[[-0.11  0.08  0.01  0.01  0.00 -0.16  0.11]
 [ 0.13 -0.08 -0.04 -0.04  0.07 -0.05  0.02]
 [-0.01 -0.01 -0.01 -0.01 -0.01 -0.01 -0.01]
 [-0.07 -0.05 -0.05 -0.05 -0.01 -0.06  0.05]
 [-0.24 -0.22 -0.07 -0.07 -0.06  0.17 -0.15]] Answer: -0.15

[[ -29.85   -7.14  -21.82  -50.10  -43.63  -29.34  -37.61  -53.05]
 [ 124.21  -56.17 -265.87  -48.08  246.96  166.82   27.89   -4.24]
 [ -10.56    0.89  -37.87   15.83  -42.60  -32.33  -62.96    1.23]
 [ -12.65   14.93  -53.46   34.15  -56.99  -40.89  -91.82   16.16]
 [   6.22  -28.01  -11.14  -16.87  -22.76  -19.14  -19.29  -19.60]] Answer: -19.60

[[-138.47 -130.58  -98.40   53.65  123.77  136.03  147.86]
 [-141.48 -138.68 -150.19 -144.18 -119.51  -41.80   98.81]
 [-141.14 -146.77 -144.43 -114.51  -26.83  103.70  145.63]
 [-134.12  -88.50   51.19  122.88  146.94  144.12  147.86]
 [-135.46 -135.44 -138.68 -144.18 -131.09  -41.80   89.89]
 [-140.48 -137.06 -121.42  -25.48  112.18  144.12  147.86]
 [-140.14 -137.06 -104.16   23.97  135.35  144.12  150.09]
 [-142.48 -141.92 -109.91   -5.70  112.18  144.12  150.09]
 [-144.82 -146.77 -144.43 -134.29 -107.92    6.70  123.34]
 [-143.82 -143.53 -132.93  -74.94   65.84  136.03  147.86]
 [-139.14 -138.68 -132.93 -114.51  -15.25  103.70  145.63]
 [-142.82 -133.82  -81.14   73.43  146.94  152.20  147.86]] Answer: 147.86

[[-0.439 -0.343 -0.490 -0.511 -0.707 -0.934 -0.978]
 [-0.494 -1.959 -0.965 -0.388 -1.375 -1.389 -0.427]
 [-0.560 -1.062 -0.909 -0.538 -0.918 -1.060 -0.382]
 [-0.297  1.567  0.172 -0.524  0.664  0.916 -0.663]
 [-0.560 -1.664 -0.980 -0.440 -1.468 -1.287 -0.169]] Answer: -0.169

[[-0.07 -0.10 -0.02 -0.13 -0.06 -0.02]
 [ 0.02 -0.13 -0.04 -0.16 -0.01 -0.04]
 [-0.08 -0.06 -0.09 -0.02 -0.06 -0.09]
 [-0.08 -0.08 -0.07  0.07 -0.02 -0.07]
 [-0.14 -0.17 -0.12 -0.11 -0.17 -0.12]
 [-0.07  0.01  0.02 -0.03 -0.06  0.02]
 [-0.06 -0.07  0.02 -0.06  0.02  0.02]
 [ 0.07 -0.14 -0.10  0.04 -0.01 -0.10]
 [-0.04  0.15 -0.01 -0.03 -0.05 -0.01]
 [-0.07 -0.07 -0.05 -0.07 -0.07 -0.05]] Answer: -0.05

[[  27.615 -122.200 -155.949   34.578 -117.740  -71.041   99.131 -120.940
   119.030 -106.726  -75.636  -51.659  118.279   53.755]
 [ -62.818   67.213  -38.780  -49.791 -111.085    8.255  116.698  145.144
    45.711 -144.970  101.508  119.232  -29.263  122.307]
 [ 130.134 -109.242   62.903  -78.727   89.080  145.089 -140.163  100.364
   115.588 -119.556  -34.948  -30.251  124.736 -122.693]
 [ -85.428  110.426 -107.160 -109.946 -108.225  -29.857  111.009  115.210
    98.342  -17.405 -120.664 -112.242  139.037  -53.924]
 [ 124.189  -91.229  -44.157 -108.165  128.391 -106.219  102.997  -50.075
   -88.607  -84.276  156.433  -67.978    4.852    4.385]
 [  55.654  -47.319   -8.493  118.306  -25.838 -131.511  142.122   65.285
     6.921    3.244   63.768   82.119  -19.823 -152.196]] Answer: -152.196

[[ 2.3  1.3  1.2  0.3  0.3  0.3  0.4 -1.8  2.3  2.4  0.3 -0.2]
 [ 1.6  1.3  1.0  1.1  1.1  1.0  1.1 -1.1  1.7  1.6  1.1  0.6]
 [ 1.1  1.1  0.7  1.6  1.6  1.6  1.6 -0.6  1.2  1.1  1.6  1.1]
 [ 2.1  1.5  1.2  0.6  0.6  0.5  0.6 -1.6  2.1  2.2  0.5  0.0]
 [ 1.9  1.7  1.3  0.8  0.8  0.8  0.8 -1.4  1.9  2.0  0.8  0.3]
 [ 1.8  1.2  0.9  1.0  1.0  0.9  1.0 -1.2  1.8  1.7  1.0  0.5]
 [ 2.3  1.3  1.2  0.4  0.4  0.3  0.4 -1.8  2.3  2.3  0.4 -0.1]
 [ 1.6  0.9  0.7  1.1  1.1  1.0  1.1 -1.1  1.6  1.6  1.1  0.6]
 [ 2.2  1.0  1.0  0.5  0.5  0.4  0.5 -1.7  2.2  2.2  0.5  0.0]] Answer: 0.0
---
[[-89  91 -89 -70  70  90]
 [ 81 -86 -92 -85  94  93]
 [ 88 -91 -90 -82  90  76]] → -89

[[  78   65 -105 -103]
 [  59   78  -74  -71]
 [ -70  -57   99   96]] → 78

[[-45  56  -2  57  -6 -10]
 [ 30 -51 -93  30  51  23]
 [-74  32  48  -6  14  84]] → -45

[[ 17  72  39  81  12  57]
 [ 37 -83   8 -25  63  21]
 [-56 -79   9  56 -22 -34]] → 17

[[   5  -58   16  -27  -28    6]
 [-101  -35   -7    5   -2   37]
 [  34   -3   24   20   17   13]] → 5

[[-82  -8 -39 -47]
 [ 15  19  37 -96]
 [-27 -45  30 -89]] → -82

[[-45 -79 -23 -33 -56   8]
 [ 16  43  -6  13  28  -2]
 [  4 -26  20 -11 -27  -1]] → -45
---
[ 75  95 -15 -41]: -15

[-57  51  17  75  61 -35]: -35

[[ -2  60  76  17  35  80]
 [-32 -46 -33  12   4 -42]
 [ 40  62   1 -22  22  43]]: -42

[ 7 83 24  9 65  8]: 8

[[  3  -6   5  -4]
 [-27 -68 -22 -75]]: -68

[ 88 -20  22 -66 -63  54]: -63

[ 80 -72  20  83]: 20

[ 25 -30  19 -93  11]: -30
